Below are the code and all the weights of a small trained network. Each question names an input and a class and asks about switching units off, where a switched-off unit gives its printed mean instead of its output.

import numpy as np


def w(rows, s, z=0):
    codes = np.array(rows[::2]) - 128.0
    scale = np.full(codes.shape[1], s)
    scale[-1] = z or s
    return codes * scale


def norm(h):
    return h / np.sqrt((h * h).mean(-1, keepdims=True) + 1e-5)


def f(y):
    return y / 2 * (1 + np.tanh(0.7978845608 * (y + 0.044715 * y**3)))


def log_softmax(a):
    a = a - a.max(-1, keepdims=True)
    return a - np.log(np.exp(a).sum(-1, keepdims=True))


def net(x, mask):
    res = np.array(x, float).reshape(1, 4) / 4 @ E
    u = 0
    for l in range(2):
        y = f(norm(res) @ A[l][:, :-1].T + A[l][:, -1])
        res = res + np.where(mask[u : u + 7], y, B[l][:, -1]) @ B[l][:, :-1]
        u += 7
    return log_softmax(norm(res)[-1] @ U[:, :-1].T + U[:, -1])


A, B = {}, {}
E = w([
[102,182,174,37,141,95,41,251,205,237,108],'x0',
[136,222,199,86,133,115,129,83,93,192,119],'x1',
[197,121,146,212,240,72,135,176,63,105,101],'x2',
[207,53,189,80,166,132,93,137,3,85,173],'x3',
],0.0042)
A[0] = w([
[88,108,123,22,41,207,109,76,135,143,135,126],'L0N1',
[103,24,71,152,165,98,84,188,133,124,121,100],'L0N2',
[109,125,178,96,114,93,24,202,126,197,139,4],'L0N3',
[99,251,200,73,99,70,156,138,171,227,124,234],'L0N4',
[149,34,11,154,130,156,98,72,48,1,189,186],'L0N5',
[222,150,164,122,146,122,139,59,28,57,191,119],'L0N6',
[108,75,51,169,34,132,188,170,209,93,164,170],'L0N7',
],0.0045,0.0026)
B[0] = w([
[154,154,156,183,92,64,135,23,127,130,111,191],'L0N1',
[179,138,171,87,131,72,64,137,153,50,174,161],'L0N2',
[114,172,52,159,156,222,150,153,140,48,144,177],'L0N3',
[99,76,170,77,66,170,88,131,124,140,38,250],'L0N4',
[34,140,178,100,105,90,213,129,60,210,133,253],'L0N5',
[200,59,132,113,125,165,108,152,132,95,253,208],'L0N6',
[175,177,132,76,178,219,140,250,149,117,156,195],'L0N7',
],0.0056,0.0062)
A[1] = w([
[84,102,171,135,84,31,37,75,115,153,53,1],'L1N1',
[71,141,118,119,87,241,92,149,173,163,50,97],'L1N2',
[72,181,135,140,95,128,173,87,56,170,103,170],'L1N3',
[124,71,165,67,140,148,95,135,40,153,145,138],'L1N4',
[79,114,98,194,223,34,181,182,83,128,157,98],'L1N5',
[167,179,95,193,171,80,164,90,136,148,124,76],'L1N6',
[191,2,185,154,189,101,97,177,62,113,79,61],'L1N7',
],0.0058,0.0025)
B[1] = w([
[161,104,104,82,75,30,54,10,249,89,99,161],'L1N1',
[112,161,99,181,152,158,193,190,25,185,113,255],'L1N2',
[160,37,179,111,137,51,108,154,152,103,254,193],'L1N3',
[83,124,36,240,147,102,187,143,169,150,153,226],'L1N4',
[164,196,68,132,130,187,52,102,122,208,83,183],'L1N5',
[208,100,142,145,183,93,152,149,62,143,150,116],'L1N6',
[77,117,179,97,16,124,225,63,165,109,178,197],'L1N7',
],0.0059,0.0058)
U = w([
[178,103,115,110,174,125,64,187,197,16,173,113],'0',
[126,97,119,125,173,111,101,88,105,48,96,2],'1',
[110,59,157,150,96,99,210,94,93,115,246,182],'2',
[92,166,107,118,118,190,153,211,122,174,70,186],'3',
[135,68,118,111,191,118,118,94,123,53,86,2],'4',
[226,148,83,173,215,127,100,79,87,165,126,113],'5',
[113,114,152,93,67,85,64,30,150,162,62,115],'6',
],0.012,0.0044)

Each question gives the input, the list of numbers given to net, and the class t.
The units are the neurons (one row each of A and B). Each row of codes is followed by its name. A weight is (code - 128) times the scale printed after its matrix; where a second scale follows, it is the last column's (A, B and U).
mask holds one flag per neuron, layer by layer. A switched-off neuron (its flag False) gives its mean, the last column of its row in B, instead of its output. The means were averaged over made-up inputs and are rounded, as every weight is.
A unit's drop is (log p(t) with every unit on - log p(t) with that unit switched off) / (log p(t) with every unit on - log p(t) with every unit switched off).
The circuit of an input: a set's keep is (log p(t) with only the set's units on - log p(t) with every unit switched off) / (log p(t) with every unit on - log p(t) with every unit switched off). Starting from the 12 units with the biggest drops (on a tie, the unit counted first), units are removed one at a time, each time the one whose removal leaves the highest keep (on an exact tie, the one counted first), for as long as the keep stays at least 0.8.
units of the circuit, in order: the units of the circuit, biggest drop first
most important unit: the unit with the biggest drop
top k neurons: the k neurons with the biggest drops, biggest first
top k neurons in layer l: the k neurons of layer l with the biggest drops, biggest first
drop when u is switched off: that unit's drop, to one decimal
input [-1,-3,5,-4], class 5: units of the circuit, in order -> (L0N4 L1N5)
input [-7,0,6,-4], class 5: units of the circuit, in order -> (L1N5)
input [2,-7,-3,3], class 0: top 3 neurons in layer 1 -> (L1N2 L1N7 L1N5)
input [2,3,-6,-6], class 6: top 3 neurons in layer 1 -> (L1N1 L1N4 L1N3)
input [-7,-5,4,-5], class 5: top 2 neurons in layer 1 -> (L1N5 L1N7)
input [5,-5,-2,2], class 0: top 2 neurons -> (L0N2 L0N5)
input [7,-5,-2,5], class 0: top 4 neurons -> (L0N5 L0N2 L0N4 L1N5)
input [1,-8,4,-4], class 0: top 3 neurons in layer 0 -> (L0N2 L0N7 L0N4)
input [1,-7,-2,0], class 0: top 3 neurons -> (L0N2 L0N4 L1N2)
input [4,-6,6,2], class 0: top 3 neurons -> (L0N2 L1N2 L0N5)
input [2,-8,-1,3], class 0: top 3 neurons -> (L0N2 L0N7 L1N2)
input [3,5,7,-3], class 6: units of the circuit, in order -> (L0N7 L1N1)
input [8,0,8,7], class 2: top 3 neurons -> (L1N7 L0N7 L1N1)
input [2,5,-6,8], class 6: most important unit -> L0N1
input [-8,-6,6,-6], class 5: units of the circuit, in order -> (L1N5 L0N4)
input [-1,4,1,-4], class 6: top 3 neurons -> (L1N1 L0N7 L0N3)
input [-3,-1,4,-3], class 5: units of the circuit, in order -> (L0N4 L1N5)
input [-3,0,4,-6], class 5: top 2 neurons -> (L0N4 L1N6)
input [0,1,-8,6], class 6: top 2 neurons -> (L0N1 L1N1)
input [8,3,8,6], class 2: units of the circuit, in order -> (L1N7)
input [0,-7,7,-2], class 3: top 2 neurons in layer 1 -> (L1N5 L1N7)
input [5,-2,8,2], class 0: top 4 neurons in layer 0 -> (L0N5 L0N2 L0N4 L0N3)
input [4,-8,-2,5], class 0: top 4 neurons in layer 0 -> (L0N2 L0N4 L0N3 L0N7)
input [8,-6,3,5], class 0: top 2 neurons in layer 0 -> (L0N5 L0N2)
input [6,-8,3,1], class 0: drop when L0N2 is switched off -> 0.5
input [2,1,-6,3], class 6: drop when L0N1 is switched off -> 2.1
